Here is a tiny trained network, its code and every weight. The questions are about switching its units off for an input and a target symbol, where a switched-off unit gives its printed mean instead of its output.

import numpy as np


def w(rows, s, z=0):
    codes = np.array(rows[::2]) - 128.0
    scale = np.full(codes.shape[1], s)
    scale[-1] = z or s
    return codes * scale


def f(y):
    return np.maximum(y, 0)


def softmax(a):
    e = np.exp(a - a.max(-1, keepdims=True))
    return e / e.sum(-1, keepdims=True)


def log_softmax(a):
    a = a - a.max(-1, keepdims=True)
    return a - np.log(np.exp(a).sum(-1, keepdims=True))


def net(x, mask):
    ids = ['ΠΣαβτω'.index(c) for c in x.split()]
    T = len(ids)
    res = E[ids] + P[:T]
    r = res
    for j in range(3):
        rows = slice(2 * j, 2 * j + 2)
        q, k, v = (r @ M[0][rows].T for M in (Q, K, V))
        z = softmax(np.where(np.tri(T) > 0, q @ k.T / 2**0.5, -1e9)) @ v
        o = O[0][rows]
        res = res + np.where(mask[j], z, o[:, -1]) @ o[:, :-1]
    y = f(res @ A[0][:, :-1].T + A[0][:, -1])
    res = res + np.where(mask[3:15], y, B[0][:, -1]) @ B[0][:, :-1]
    return log_softmax(res[-1] @ U[:, :-1].T + U[:, -1])


Q, K, V, O, A, B = {}, {}, {}, {}, {}, {}
E = w([
[39,167,72,102,32,154],'Π',
[123,152,93,43,82,200],'Σ',
[90,169,94,21,83,135],'α',
[201,101,26,255,193,41],'β',
[149,178,188,20,173,143],'τ',
[177,181,226,23,199,122],'ω',
],0.011)
P = w([
[88,171,135,164,112,117],'0',
[157,91,144,87,2,94],'1',
[207,155,103,156,100,132],'2',
[82,67,65,111,189,146],'3',
[86,135,91,118,161,127],'4',
[116,178,117,170,154,95],'5',
],0.013)
Q[0] = w([
[69,160,119,112,131,129],'H1',
[166,139,197,151,107,120],'H1',
[133,248,95,121,126,99],'H2',
[62,60,106,90,190,129],'H2',
[150,88,168,97,73,124],'H3',
[42,92,168,144,133,145],'H3',
],0.012)
K[0] = w([
[189,93,88,119,138,122],'H1',
[95,88,95,93,155,148],'H1',
[148,77,92,146,196,161],'H2',
[216,118,147,136,45,111],'H2',
[111,254,162,51,125,196],'H3',
[225,186,91,131,127,156],'H3',
],0.0098)
V[0] = w([
[136,154,158,93,67,156],'H1',
[32,145,62,155,76,124],'H1',
[87,140,174,148,152,48],'H2',
[59,167,186,71,105,151],'H2',
[124,73,150,136,79,171],'H3',
[124,128,161,1,168,108],'H3',
],0.011)
O[0] = w([
[71,99,208,75,2,75,103],'H1',
[166,173,171,81,105,240,136],'H1',
[73,147,8,132,96,239,154],'H2',
[84,237,91,113,65,61,3],'H2',
[69,149,254,135,135,101,58],'H3',
[30,112,117,246,125,171,32],'H3',
],0.0075,0.0073)
A[0] = w([
[86,118,102,72,108,83,127],'N1',
[82,84,208,131,86,186,253],'N2',
[79,180,168,102,249,127,85],'N3',
[39,132,122,110,89,222,220],'N4',
[103,119,82,172,102,167,51],'N5',
[219,94,101,94,129,166,138],'N6',
[54,104,135,84,156,134,123],'N7',
[147,133,106,183,161,149,56],'N8',
[99,146,111,165,247,121,139],'N9',
[127,187,80,255,173,171,80],'N10',
[56,93,164,178,49,128,71],'N11',
[21,178,142,172,130,115,36],'N12',
],0.0088,0.0041)
B[0] = w([
[72,127,120,182,162,170,148],'N1',
[109,69,113,196,171,181,153],'N2',
[201,167,62,157,106,126,148],'N3',
[179,147,159,132,218,95,162],'N4',
[4,185,136,111,155,190,136],'N5',
[108,190,226,95,124,94,250],'N6',
[165,175,131,165,114,88,140],'N7',
[146,105,170,160,92,151,164],'N8',
[86,96,132,138,79,200,187],'N9',
[9,96,133,146,155,187,164],'N10',
[101,170,159,110,207,35,153],'N11',
[102,94,255,103,103,53,148],'N12',
],0.007,0.017)
U = w([
[35,181,195,32,131,127,121],'Π',
[170,88,157,140,129,1,215],'Σ',
[109,158,120,177,102,129,92],'α',
[55,46,198,150,182,230,2],'β',
[99,179,58,199,136,137,133],'τ',
[76,162,25,188,141,160,209],'ω',
],0.0062,0.0024)

Each question gives the input, a string of symbols that net reads in full, and the target symbol t.
The units are the heads (2 rows each of Q, K, V and O) and the neurons (one row each of A and B). Each row of codes is followed by its name. A weight is (code - 128) times the scale printed after its matrix; where a second scale follows, it is the last column's (O, A, B and U).
mask holds one flag per unit, heads first, then neurons. A switched-off unit (its flag False) gives its mean, the last column of its rows in O or B, instead of its output. The means were averaged over made-up inputs and are rounded, as every weight is.
A unit's drop is (log p(t) with every unit on - log p(t) with that unit switched off) / (log p(t) with every unit on - log p(t) with every unit switched off).
The circuit of an input: a set's keep is (log p(t) with only the set's units on - log p(t) with every unit switched off) / (log p(t) with every unit on - log p(t) with every unit switched off). Starting from the 12 units with the biggest drops (on a tie, the unit counted first), units are removed one at a time, each time the one whose removal leaves the highest keep (on an exact tie, the one counted first), for as long as the keep stays at least 0.8.
units of the circuit, in order: the units of the circuit, biggest drop first
most important unit: the unit with the biggest drop
k most important neurons: the k neurons with the biggest drops, biggest first
heads that matter: for each layer, one digit per head in row order, 1 if its drop is at least 0.15 and else 0, layers parted by /
drop when u is switched off: that unit's drop, to one decimal
input ω β ω, target ω: units of the circuit, in order : (H3 N6 H2)
input β ω Σ, target β: most important unit : H3
input Π ω Σ τ ω, target Σ: 2 most important neurons : (N12 N10)
input β Π Π, target β: units of the circuit, in order : (H2 H1)
input Σ Σ Σ β, target Σ: heads that matter : 010
input ω α β, target ω: 3 most important neurons : (N6 N10 N12)
input ω τ Σ Π ω, target Σ: units of the circuit, in order : (H2 N10 N6)
input ω ω β β β α, target β: 2 most important neurons : (N9 N11)
input ω ω β, target ω: units of the circuit, in order : (H3 H2 N6 N10)
input α τ β ω ω α, target ω: heads that matter : 101
input ω Σ β β, target Σ: heads that matter : 011
input β Σ τ, target β: drop when N2 is switched off : 0.4
input β τ ω, target β: drop when N2 is switched off : 0.1
input β Π α, target β: drop when H2 is switched off : 0.7
input β β β β, target β: most important neuron : (N9)
